[-20  -9 -14 -13  -5   9  -8 -14   6 -10   5   5  17  -4  -6  12  -1  -3
   4 -16  -9 -10   6   7   0   3   7   3  23 -14   6 -16  16] : vaf
[  4 -11 -18   0 -12  16 -27 -26  34   1   0  10   6  -1 -14   5 -25  -4
   9 -10   0 -13  -3   1   7  18  19   8   3 -10   4   2   8] : Lis
[ 13   9  -7  15  11   7  -1   5 -12   6 -17   2 -13  10  -1  10 -20  35
   8   6  10 -11  -6  11  13  -7  -2   7  20  46  -8   3 -15] : ded
[-13   3 -13 -10  -3   4 -12   3   8  -8   1  -6 -15  -2   6 -13  -9  -7
 -10 -28  -1   0 -10  -4  10  18 -10  -4 -13  15   2  -5  -7] : lem
[  1 -10   6 -18  -8   9  -4 -13   6  -7  -2  -3   0   8  -1   6 -11   4
   0 -12   5  -1 -10   5   0  10  11  -6  24  -8   0   2  16] : Lis
[ 41  18  22  28   3  -8   5   7 -15  24  -5   1 -16  10  -5  -8  -2 -15
  16  34   1   0 -19 -21   1   8  10  -1 -27   5  -2  -8 -23] : linum
[ 15 -12   7   7  -4   6 -12  -5   6  -5  -2  -6 -20  -5 -11   2 -21  -3
 -13  -4   7   9  -6  -8   6   9  12 -10  10  -5   3   8  11] : por
[ -9   5  -5  -9  -5   7   1  -5  -4 -15  -1   0  -5  -7  12   4  12   7
  -3  -6  -6 -18   3  -6  -1  14   2  -3  13   0  12  -3  16] : lem
[ -3  -1  -1  13   2  -1  15  -8 -11   5 -24  -3  -1   6  -5  17   5  22
  -6  42   8 -19   1 -24   3 -20  13   3  30  11  11   6  21] : tov
[ 42  18  24  13  -6  -3   0  15  -4  16  -1   2 -17   8  -7 -18  12  -5
  14  18   4   1 -25 -13  -5   9  10 -12 -41  -1  -4 -14 -28] : Dure
[  1   0   5  29   1  16  24  -2 -16  10 -34  -3  17 -14   4   9  -7   8
   9  31  25 -39  -4 -22   9 -10  27  -4  41  22   0 -31  12] : vaf
[ 14  -7 -31 -26 -10  -5 -24  -9  30   2  -9  29  13   5 -17  11  -6  10
   3   3 -20 -14   5  -5  -7  16  22   7  -1 -11   8  -2 -11] : Lis
[-27  28 -32  -6  12  -3 -10  32   1  -4 -37   2 -15 -37   6 -32   7 -15
 -32 -65  22 -37   3 -11 -31  25 -20  -2 -23  32 -62  29 -18] : por
[ 75  16  44  29 -13  30  49  22 -17  35  34   8   5  18 -37  31  26  13
  78  45  19 -19 -40  -7 -15  25  26 -11 -13  -9  -1 -34 -46] : nep
[ 27   5  23  10   0   2  -3  -5 -11  -2   6   2 -18   6  -6   2   5 -14
  11  23 -10  -4 -18 -18  -2   4   3  -4 -20  -9   6  -5 -12] : por
[  3  -4  13  12  20   2  -4  26 -20   2  -2  -7   3  -6 -14  -2 -10 -18
  -2   7   8   4  -4   8  -2 -16   8   2   9  -4  -1 -15  -7] : nep
[ -8   4 -19  61  14  45 -39  20  -3   7 -18 -14  -6  -6  -1  -4 -41  10
   6 -29  18 -32  20  12   7  10   7  -4   8  35 -31  19 -28] : ded
[ 21  -2  -3  -2  -9  11   0 -10   1  15  -4   0   1   7 -11   1 -16   8
   2   1  16 -14   4  -2  -9  11  13  -5  30  -7 -13  14  21] : Lis
[-21   3  -4  -8 -10  11   4   3  14 -10   0 -15  -1  -3  23  -9  -6  10
   0 -28   2 -20  -4   2   8  28  -2 -14   9   0  -8  26   1] : Lis
[ -4   4   1 -16   9  15 -20   0   3 -14   9  11 -19   5  -1  27  -8   5
   5 -11 -14   3 -14  12  -7  29 -29   0  -7  21 -16  20 -18] : lem
[ -8  -2   3  -8  15 -14 -11  11 -15  -8   0  -9  -5  -7  -6  -4  12 -23
 -24  -1  -2  13  -1   3 -21 -22   3  -1  14 -23  11 -12  13] : Dure
[-11   4 -10  -6  20   4   7  18 -21  10   7  -1   9  11   1  -9  -6 -25
  -1  -7   5  -8   9  17   1  -2   5   3  13   4  -3  -5  -8] : Lis
[  3  -8   1 -15  -9  12 -10 -13  10 -12  -5  11  -2  -1   0   2  -4  -2
   6 -18   3  -6 -14   9   6  12  13  -1  21   5  -2 -16  13] : ded
[  9  -1  32  12  17  12   9 -20 -13  -4  -6 -11 -24  10 -17  34 -10 -21
   2  24  17 -22 -31  -9  -4  -4   8  -5  39  17   2  -6  25] : tov
[ -6  11 -17 -15   1   7  -8  -4   2  -8  -4   7   6   0 -10  -2  -3  11
  10 -21  -7 -10   0  12   1   5  14   5   0   2   6 -24  -4] : nep
[  5 -16 -10   0 -13  18 -15   0  34  -2  16   7   0  -3   8  -7 -24  -8
   5 -21   2  -1  16   3  -2  26  28 -13  -2 -38  -8  -8  10] : nep
[-17 -13  -3   5  12   1  -9  31 -25   4   8 -12  16  -3  -7  -8  -7 -21
 -16  -6   8  11  10  13 -11 -19  13  12  -1 -21 -16  -3   0] : tov
[ -1  21 -32   0  -1  12 -10  -9   7  19 -18  18  -4  -3 -15  -2 -33  30
  14  -6   6 -23 -14   9 -11   6  -5  21  17  10 -29  16  -3] : por
[ 25 -12  38  -4  -6  12  -5   5  -4 -18 -10  -1 -11  -4  20 -11   6 -10
  -4  26  -2  37 -33 -17   2   7  11 -15 -19  -8   6 -18 -21] : por
[  0   1   8   9  18 -13   2  26 -15   0   0 -11  -3 -10 -11 -14  -7 -10
 -17 -12  30   1   9  24 -17 -28  -2   4   8   1  -9   9   6] : por
[  3   6   1  20  -1   1  -4 -13  -1   7 -30  -4  -1  -5 -12  11 -17  17
  -2  24  12 -11  -2 -12   5  -1  18  -3  35  13   7   9  18] : linum
[ 42  19  21  18   5  -1  -2   1 -12  13 -12   5 -23  12  -5  -3   3 -10
  12  34 -10 -12 -30 -20   4   5   5  -9 -13  15   7 -19 -19] : Dure
[  8   0   5   1  12  -8   5  20 -15  10   8  -8  12  12  -3  -4  -6 -19
  -5   3  14   5   9  17 -13 -10  13   0  11 -10  -4  -2  -3] : Lis
[ 30  -2  19  20   0   6   6  -3 -14   8   7  -1 -10  14   4   3   8  -9
  13  42 -10  -3 -16 -30  12   5   2  -6  -3  -6  18 -15 -13] : vaf
[-23   9  -7  26  35   1   3 -10 -33  -2 -40   1  -2 -10   1  23 -14  -6
  -5  33   8 -17 -11  -6  10 -36  11  34  32  40  15 -40  19] : lem
[-11 -12  -1   6  11  -1  -3  17 -16   5   7  -3  10 -10  -9  -6  -9 -10
  -6  -2  25  -6  14  19  -9 -23   9  10  23 -13 -15   3  17] : ded
[ 18  16  -1   2   6   9  11   3   4  12  -5   9 -19  14  -8  16  -8  34
  19   2  -2 -18  -1   3  -1  13 -13 -14  11  26 -10  15 -21] : vaf
[ -9  -7  -5 -14 -10   8   0 -12  12  -6   7   0  -1   2   6  -3  -2  -2
   3 -23  11  -4  -8   7  -2  15   0  -3  21  -9   5   1  17] : linum
[-10  -7   5 -19  -9  -1  -3  -8  20 -16  -1 -11   0  -5  10   4   3   6
 -10 -22   7  -4  -1   0 -15  13   7 -11  14 -18  -5  17  19] : Lis
[ 16   6  -7  -2  10   3  11  13  -8  15   4   4 -25   5 -14   9 -20  18
   1   5   4 -10   6  -4  -2   8 -10 -14   2  18 -16  22 -22] : por
[ 11  12   2   7  16 -24  -8  12 -24  12 -12 -11 -13  -3 -25 -17   8  -6
 -26  16  23  11   2  -7 -17 -31  12   3  -5  -5   6  -8  11] : Dure
[  0  -2   9 -10  -2   4   0  -8  12 -14  -6  -6 -17  17   8  -4  11  -5
  -6 -16   3  -7 -25  -9  11  13  -7 -13  18  15  18 -11   7] : vaf
[ 33  19  16  11  13 -10  19  14 -14  25 -14   0 -25   0 -10   7  -8  10
   4  22   2  -6 -12 -12  -7  -6  -7 -14   0  24 -17  -2 -16] : Dure
[-18  -8 -14 -21  -3  16 -17 -41  -1 -28   5  12 -31   1 -15  19 -11  -8
  10 -15 -19  -1  -9 -14  27  25  15  -1  -2 -12  26 -15  12] : nep
[  1 -23 -21   3 -17   4 -37  -3   3 -11 -11  -6  12   0 -19  10 -22  28
 -22   7 -15  34  17 -14  14   3  17  -5  19 -16  15   8   6] : nep
[ -1  -5   9  11   5   9   6  -9   4  -4 -25  11 -11 -23  -6   8 -21   2
   6  12  19 -23 -10  -6   3  -8   9   1   9  14 -12   0   6] : por
[ 22  16   1  -4  11   4   4  -1  -1  17   6   0 -23  24 -15  15 -18  16
  10   8  -2  -1  -1   1   3  18  -9 -15  -5  26 -11  25 -26] : Lis
[ -1  -6 -11  -3 -14   3   5   8  25  -1 -18  21   5  -5  11  -9   2  29
   6  12   5 -20  -8   3  21  10  13   9  -5  14   7  16  -5] : tov
[-23  -9  -8 -11   0   9 -10 -11  -5 -15   1   3   3  -9   2  19 -10   0
   2  -1  -9  -1 -11   4   2   2  -4  14  21  -4   8  -8  14] : lem
[  2  -4  -8  20  -3   6  11 -16 -10  10 -25   8  -1  -9  -9  14 -12  12
   5  30  22 -18   1 -19  11  -8  22   6  40  15  -2  -5  22] : ded
[ 22  18   9   9  14   8 -16 -14  -5   4  -6   2 -14  16 -10   7  -8 -28
  15   8 -24   9 -25  -9   8  14  12   4 -24  14   8 -26 -28] : Lis
[-22   4  -4  -4  17  -8   0  25 -17   3   0  -1   3 -14  -6  -9 -11 -23
  -5 -20  11  -1  -5  23 -10 -17  -9  18   7   2 -12 -10   2] : lem
[-12   7 -20  -1   8  -1   0  21 -15   7   3   7   9  -7 -10 -15   6 -17
   2 -22   9  -6  12  18  -5  -6   4   9   5   3 -12  -6 -10] : ded
[  1 -16   2   7   8   2 -15  -2  11   1  10   1  -5   4  -9   9 -13   4
   4  -1  -1  15  -2  12   2 -20  11  15   9 -15   4  -8  11] : ded
[ 28  15   8  -3   2   1  13  -3 -15   7  -9  13 -25   2  -2   6   1  24
  11  27   0  -5 -10  -4   7   7   2 -12   1  18   6   0 -12] : Dure
[ -3  -6 -31  -7  -9   2 -19  -2  22   2 -12  18  14  -5 -10  -6  -7   7
  -5  -6   0 -12   7   4  -4   2  19  15  -2  -4  -3   0   3] : tov
[ 33  26  30 -24  22 -69 -31 -10 -17 -10  -5  -8 -15  51 -32  24   2 -18
 -27   8 -67  64 -19  17 -10 -35 -29   7   6  11  23 -14   8] : vaf
[ 15 -34  28   1  -2  -1  -7 -23 -27   3  23  -4  21   6 -21  25 -21 -28
   4  41   6  24   7   6 -11 -30  12   2  42 -41  13 -17  35] : linum
[  1  -3 -18   3   4   9 -22   0  20  -2  -1  12 -11  -8 -12   2 -27  10
   1 -10  -5  -9   3  11   8   8   2   3  -6   6   2  14 -15] : por
[ 55  14  15  57  15  36 -18  14  16  39 -48  -3 -35  18 -25  25 -79   3
  17  -6  -6  20 -33 -15  41  39  17 -28 -11  95 -34 -23 -66] : linum
[ 42   8  22  18  10  -9  -7   6 -21   2 -21  -4 -23   5 -13  -2  -1 -27
 -13  33  -9  15 -37 -32   4   0  10  -2  -4  17  15 -23 -18] : por
[ -8  18 -18  14  -5  14   1   1   3  -3  -4  -8 -27   8  29 -13  12   6
   2 -31   8 -15 -13 -18   1  29 -24  -2  -6  26 -22  20 -16] : ded
[ 25  18  -4  11  11   1   4   6  -4  20  -9   0 -23   8 -16  12 -20  19
  -1  14  12  -7   2  -3 -14   6   7  -4   1  23 -25  18 -12] : tov
[  5   1   2  -9  -7   7   5   0   8  -2   0  -4 -23   4  -8  -8   5   3
  -5 -16   3 -13  -3  -6   3  14  -3 -16   4   6   0  21   4] : tov
[ 21   1  37  16   6   3  -4  -5 -13  -5  -7  -8 -13  -4   0   3   1 -16
  10  25 -13   6 -18 -17   8  -2  17 -11 -13  -5  19 -19 -11] : linum
